Below is a small trained network, with its code and all its weights. Each question gives an input and a target symbol and asks what happens when units are switched off, that is, made to give their printed mean instead of their output.

import numpy as np


def w(rows, s, z=0):
    codes = np.array(rows[::2]) - 128.0
    scale = np.full(codes.shape[1], s)
    scale[-1] = z or s
    return codes * scale


def norm(h):
    return h / np.sqrt((h * h).mean(-1, keepdims=True) + 1e-5)


def f(y):
    return y / 2 * (1 + np.tanh(0.7978845608 * (y + 0.044715 * y**3)))


def softmax(a):
    e = np.exp(a - a.max(-1, keepdims=True))
    return e / e.sum(-1, keepdims=True)


def log_softmax(a):
    a = a - a.max(-1, keepdims=True)
    return a - np.log(np.exp(a).sum(-1, keepdims=True))


def net(x, mask):
    ids = ['βγδθλμπστφψω'.index(c) for c in x.split()]
    T = len(ids)
    res = E[ids] + P[:T]
    q, k, v = (norm(res) @ M[0].T for M in (Q, K, V))
    z = softmax(np.where(np.tri(T) > 0, q @ k.T / 2**0.5, -1e9)) @ v
    res = res + np.where(mask[0], z, O[0][:, -1]) @ O[0][:, :-1]
    y = f(norm(res) @ A[0][:, :-1].T + A[0][:, -1])
    res = res + np.where(mask[1:17], y, B[0][:, -1]) @ B[0][:, :-1]
    return log_softmax(norm(res)[-1] @ U[:, :-1].T + U[:, -1])


Q, K, V, O, A, B = {}, {}, {}, {}, {}, {}
E = w([
[134,151,113,127,97],'β',
[148,149,142,180,96],'γ',
[144,189,120,158,120],'δ',
[134,165,91,125,138],'θ',
[133,115,123,104,152],'λ',
[106,160,196,173,78],'μ',
[152,165,126,137,126],'π',
[124,165,160,193,128],'σ',
[113,141,108,1,132],'τ',
[136,55,163,120,123],'φ',
[128,163,83,41,160],'ψ',
[44,105,114,153,132],'ω',
],0.0055)
P = w([
[97,231,209,131,153],'0',
[157,111,78,160,125],'1',
[124,133,92,80,42],'2',
[135,159,174,135,172],'3',
[146,102,103,142,136],'4',
[142,122,124,66,48],'5',
[122,130,189,169,254],'6',
[147,106,103,143,134],'7',
],0.0062)
Q[0] = w([
[103,101,168,42,1],'H0',
[21,144,198,157,94],'H0',
],0.007)
K[0] = w([
[2,36,163,91,204],'H0',
[36,121,185,161,68],'H0',
],0.0063)
V[0] = w([
[1,195,65,177,151],'H0',
[27,23,157,214,199],'H0',
],0.0029)
O[0] = w([
[3,219,176,98,178,166],'H0',
[10,19,43,185,253,2],'H0',
],0.0032,0.00098)
A[0] = w([
[99,138,74,132,115,135],'N0',
[137,136,144,104,156,139],'N1',
[124,135,99,137,115,109],'N2',
[132,136,78,154,108,135],'N3',
[119,215,131,98,115,106],'N4',
[102,148,121,175,234,166],'N5',
[106,145,197,173,116,112],'N6',
[104,127,161,110,91,90],'N7',
[1,124,99,79,110,51],'N8',
[151,67,115,147,181,148],'N9',
[104,131,145,48,123,127],'N10',
[116,216,91,125,152,148],'N11',
[143,99,84,92,115,136],'N12',
[69,78,108,142,93,110],'N13',
[101,232,210,80,205,3],'N14',
[160,83,128,127,80,118],'N15',
],0.008,0.0042)
B[0] = w([
[113,98,178,121,124,140],'N0',
[108,146,106,138,109,146],'N1',
[120,104,158,102,122,123],'N2',
[105,113,170,90,104,157],'N3',
[135,109,124,181,193,199],'N4',
[165,207,170,82,54,221],'N5',
[71,176,130,141,153,190],'N6',
[149,155,89,125,154,128],'N7',
[206,39,230,212,143,150],'N8',
[149,167,101,187,151,171],'N9',
[165,185,159,177,70,160],'N10',
[94,100,169,138,194,206],'N11',
[64,165,140,120,117,165],'N12',
[133,104,180,105,171,143],'N13',
[3,155,144,213,103,253],'N14',
[56,132,116,106,141,178],'N15',
],0.0054,0.0033)
U = w([
[24,64,125,59,59,107],'β',
[157,104,92,241,4,2],'γ',
[193,148,149,143,183,130],'δ',
[110,105,157,46,220,110],'θ',
[133,159,16,138,133,96],'λ',
[6,192,153,172,134,124],'μ',
[246,127,93,120,121,177],'π',
[174,201,145,166,108,161],'σ',
[177,163,122,68,102,185],'τ',
[99,47,44,171,164,235],'φ',
[130,162,83,61,194,139],'ψ',
[147,31,254,144,122,61],'ω',
],0.0081,0.0031)

Each question gives the input, a string of symbols that net reads in full, and the target symbol t.
The units are the heads (2 rows each of Q, K, V and O) and the neurons (one row each of A and B). Each row of codes is followed by its name. A weight is (code - 128) times the scale printed after its matrix; where a second scale follows, it is the last column's (O, A, B and U).
mask holds one flag per unit, heads first, then neurons. A switched-off unit (its flag False) gives its mean, the last column of its rows in O or B, instead of its output. The means were averaged over made-up inputs and are rounded, as every weight is.
A unit's drop is (log p(t) with every unit on - log p(t) with that unit switched off) / (log p(t) with every unit on - log p(t) with every unit switched off).
The circuit of an input: a set's keep is (log p(t) with only the set's units on - log p(t) with every unit switched off) / (log p(t) with every unit on - log p(t) with every unit switched off). Starting from the 12 units with the biggest drops (on a tie, the unit counted first), units are removed one at a time, each time the one whose removal leaves the highest keep (on an exact tie, the one counted first), for as long as the keep stays at least 0.8.
units of the circuit, in order: the units of the circuit, biggest drop first
most important unit: the unit with the biggest drop
k most important neurons: the k neurons with the biggest drops, biggest first
drop of u: that unit's drop, to one decimal
input λ θ θ ω γ λ, target ω: units of the circuit, in order : H0; N8
input φ θ π, target β: 2 most important neurons : N5; N9
input π φ θ δ λ, target λ: most important unit : N9
input μ φ β φ ω γ, target ω: units of the circuit, in order : H0; N8; N13
input ψ θ ω γ ω π, target ω: units of the circuit, in order : H0; N8
input ω γ π, target ω: units of the circuit, in order : H0; N8; N14
input π δ γ ω ψ β, target ω: units of the circuit, in order : H0; N8
input γ φ γ φ, target σ: 2 most important neurons : N11; N14
input λ ω μ, target ω: units of the circuit, in order : H0; N8; N14
input μ ω λ, target ω: units of the circuit, in order : N8; H0
input ω π σ, target ω: units of the circuit, in order : H0; N8; N14
input π π δ β φ γ, target β: 2 most important neurons : N15; N5
input σ φ θ, target β: 2 most important neurons : N5; N12
input ω ψ φ μ γ ω, target ω: most important neuron : N8
input φ ψ φ ω π, target π: 2 most important neurons : N14; N5
input λ φ ψ β φ, target φ: drop of N5 : 0.1
input γ λ γ φ π δ, target β: drop of N5 : 0.2
input θ ω θ, target ω: drop of N8 : 0.4
input μ φ σ, target β: drop of N5 : 0.3
input π φ π, target β: most important unit : H0
